[[-64  51]
 [ 60 -44]
 [ 64 -44]
 [ 50 -66]
 [ 59 -55]]
:
[-64 -44]

[[ 39 -64  24  -4 -26]
 [ 12 -11  10  10 -25]]
:
[ 39 -11]

[[ 6 49]
 [51 55]
 [52 81]
 [28 49]]
:
[ 6 55]

[[-79 -81]
 [-48 -66]
 [-22 -37]]
:
[-79 -66]

[[ 72 -17 -43  56]
 [ 65 -56 -39  66]
 [ 60 -39 -59  47]
 [ 59 -55 -40  53]
 [ 43 -59  21 -23]]
:
[ 72 -56 -59  53]

[[-61   8   7  47 -21]
 [ -7 -62 -49 -55  29]
 [-80  44  51 -23  42]
 [ 46 -45  44 -26  -1]
 [-14  34  46 -14 -56]]
:
[-61 -62  51 -26 -56]

[[  1  -1   0   1   0]
 [ 78 -64  21  40 -18]
 [-11 -14 -10 -23  30]]
:
[  1 -64 -10]

[[ 80 -46  60 -52]
 [ 21 -46  35 -10]
 [ 20 -11  14 -45]]
:
[ 80 -46  14]
---
[[-14 -43]
 [-46  53]
 [-18  27]
 [-76  33]]
:
[[-76 -18 -46 -14]
 [ 33  27  53 -43]]

[[ 58 -16 -15 -38]
 [ 27   1  57  28]
 [-19   1   7 -13]
 [ 33 -48   1  12]
 [-57  25  -9 -24]
 [-17  -9  21  16]
 [-22 -31  21 -23]
 [ -3  28  18 -30]
 [-44 -32 -20   0]
 [ 37 -17  31 -19]
 [ 27  -6  -7 -30]
 [ 24  17  64  41]]
:
[[ 24  27  37 -44  -3 -22 -17 -57  33 -19  27  58]
 [ 17  -6 -17 -32  28 -31  -9  25 -48   1   1 -16]
 [ 64  -7  31 -20  18  21  21  -9   1   7  57 -15]
 [ 41 -30 -19   0 -30 -23  16 -24  12 -13  28 -38]]

[[ 18  -7 -28 -32 -52 -31  47]
 [ 62   6 -16 -58  29 -25   3]
 [ 66  22   6 -55  40 -19  17]
 [ 73  24   5 -59  38 -14  19]
 [ -6 -18 -18 -28 -36  -6  35]
 [ 64   4 -16 -55  25 -31   0]
 [ 62   6 -15 -56  27 -26   3]
 [ 64  25   1 -56  35 -16  15]
 [ 64   9 -15 -55  24 -24   1]
 [ -7 -18 -15 -29 -35 -14  39]
 [-10 -13 -18 -23 -37  -8  39]
 [-11 -13 -18 -28 -42  -6  44]]
:
[[-11 -10  -7  64  64  62  64  -6  73  66  62  18]
 [-13 -13 -18   9  25   6   4 -18  24  22   6  -7]
 [-18 -18 -15 -15   1 -15 -16 -18   5   6 -16 -28]
 [-28 -23 -29 -55 -56 -56 -55 -28 -59 -55 -58 -32]
 [-42 -37 -35  24  35  27  25 -36  38  40  29 -52]
 [ -6  -8 -14 -24 -16 -26 -31  -6 -14 -19 -25 -31]
 [ 44  39  39   1  15   3   0  35  19  17   3  47]]

[[ 36 -44  19  32  59 -50  43  44 -48  59   1]
 [-12 -13 -62 -43 -58   1 -48 -57  77 -30 -27]
 [ 22  25  14  10  23 -24  33  16  -5  20  25]
 [-27 -25 -50 -30 -75  40 -76 -64  63 -46 -39]]
:
[[-27  22 -12  36]
 [-25  25 -13 -44]
 [-50  14 -62  19]
 [-30  10 -43  32]
 [-75  23 -58  59]
 [ 40 -24   1 -50]
 [-76  33 -48  43]
 [-64  16 -57  44]
 [ 63  -5  77 -48]
 [-46  20 -30  59]
 [-39  25 -27   1]]

[[ 37 -28   3  51  77 -23  30]
 [-43  18  18 -15  30 -38  22]
 [ 47  21  -8 -52 -58  11  41]
 [-20   3  -2  74  20  -6  -7]]
:
[[-20  47 -43  37]
 [  3  21  18 -28]
 [ -2  -8  18   3]
 [ 74 -52 -15  51]
 [ 20 -58  30  77]
 [ -6  11 -38 -23]
 [ -7  41  22  30]]

[[ 43 -29 -14 -16 -47]
 [ 67  13  11 -34   3]]
:
[[ 67  43]
 [ 13 -29]
 [ 11 -14]
 [-34 -16]
 [  3 -47]]
---
[[-61  -3  20  -2  43]
 [ 28 -18  50 -28 -73]
 [-82 -42 -28 -23 -13]
 [-44 -13 -36   7 -11]
 [ 26  14  -4   5 -11]
 [-15  30 -26  22  54]]
:
[[ 43  -2  20  -3 -61]
 [-73 -28  50 -18  28]
 [-13 -23 -28 -42 -82]
 [-11   7 -36 -13 -44]
 [-11   5  -4  14  26]
 [ 54  22 -26  30 -15]]

[[ 10  -2   5   1   6  -6  14   2  -9]
 [ -8 -10  32 -46  -7  -7 -32  17 -32]
 [ 34  -6  43 -31  12 -32  29  28 -46]
 [-21   1 -15   2 -18  16 -25 -10  25]
 [ 15  15   0  12  27 -10  15  10 -10]
 [ 11 -12   6   4  16  -6  20  -4 -25]
 [-43   0   1 -33 -28  20 -73   1  14]
 [ 24   8  25 -14  18 -22  17  23 -27]
 [-10  -4  17 -33 -27   0 -26  10   4]]
:
[[ -9   2  14  -6   6   1   5  -2  10]
 [-32  17 -32  -7  -7 -46  32 -10  -8]
 [-46  28  29 -32  12 -31  43  -6  34]
 [ 25 -10 -25  16 -18   2 -15   1 -21]
 [-10  10  15 -10  27  12   0  15  15]
 [-25  -4  20  -6  16   4   6 -12  11]
 [ 14   1 -73  20 -28 -33   1   0 -43]
 [-27  23  17 -22  18 -14  25   8  24]
 [  4  10 -26   0 -27 -33  17  -4 -10]]

[[ 16 -42  20   2   2  -2 -12 -34  22]
 [ 15 -26  47  61 -32  -3  13   2  18]
 [ -1  35  -3   4  18 -13  -8  14   3]
 [ 42 -11  45  10 -24 -14 -38 -36  -2]]
:
[[ 22 -34 -12  -2   2   2  20 -42  16]
 [ 18   2  13  -3 -32  61  47 -26  15]
 [  3  14  -8 -13  18   4  -3  35  -1]
 [ -2 -36 -38 -14 -24  10  45 -11  42]]

[[-44  66  13 -15   5   5  -9  17  -5 -38  -2]
 [-11  -3   5   9   4   8 -15 -10  28 -10  14]
 [-23  17  12  11   0  53 -19 -17 -19  12  46]
 [ 43  -7 -25  25 -23   5  22   2  20 -10   2]
 [ 28   9 -45 -43 -40  14  -8  27  14 -10 -56]]
:
[[ -2 -38  -5  17  -9   5   5 -15  13  66 -44]
 [ 14 -10  28 -10 -15   8   4   9   5  -3 -11]
 [ 46  12 -19 -17 -19  53   0  11  12  17 -23]
 [  2 -10  20   2  22   5 -23  25 -25  -7  43]
 [-56 -10  14  27  -8  14 -40 -43 -45   9  28]]

[[-29 -25 -73  73 -10  21  57  37  26   2 -23 -30  46   0  53]
 [-38 -17  35  48   2 -28 -30  74 -25  24  33  45  29  12  43]]
:
[[ 53   0  46 -30 -23   2  26  37  57  21 -10  73 -73 -25 -29]
 [ 43  12  29  45  33  24 -25  74 -30 -28   2  48  35 -17 -38]]

[[  4 -20  46 -44]
 [  6   2 -63 -31]]
:
[[-44  46 -20   4]
 [-31 -63   2   6]]
---
[[ 47 -11  47]
 [  0   0   0]
 [ -3  37 -50]
 [-75  41 -81]
 [ 29  23  18]]
:
[[ 47 -11]
 [  0   0]]

[[-16 -60]
 [ 21  26]
 [ 23  10]
 [-15 -58]]
:
[[-16 -60]
 [ 21  26]]

[[ 61 -52]
 [ 34 -24]
 [-48  26]
 [-52  28]]
:
[[ 61 -52]
 [ 34 -24]]

[[ 15  21]
 [-18  74]
 [-53  10]
 [ 24  33]]
:
[[ 15  21]
 [-18  74]]

[[  3 -46]
 [ 20  65]
 [-14  37]]
:
[[  3 -46]
 [ 20  65]]

[[ 31  50 -43  35  27]
 [-24 -37  51 -18  13]
 [ 66  42 -13  19 -58]
 [ 44  46 -23  45  46]]
:
[[ 31  50]
 [-24 -37]]
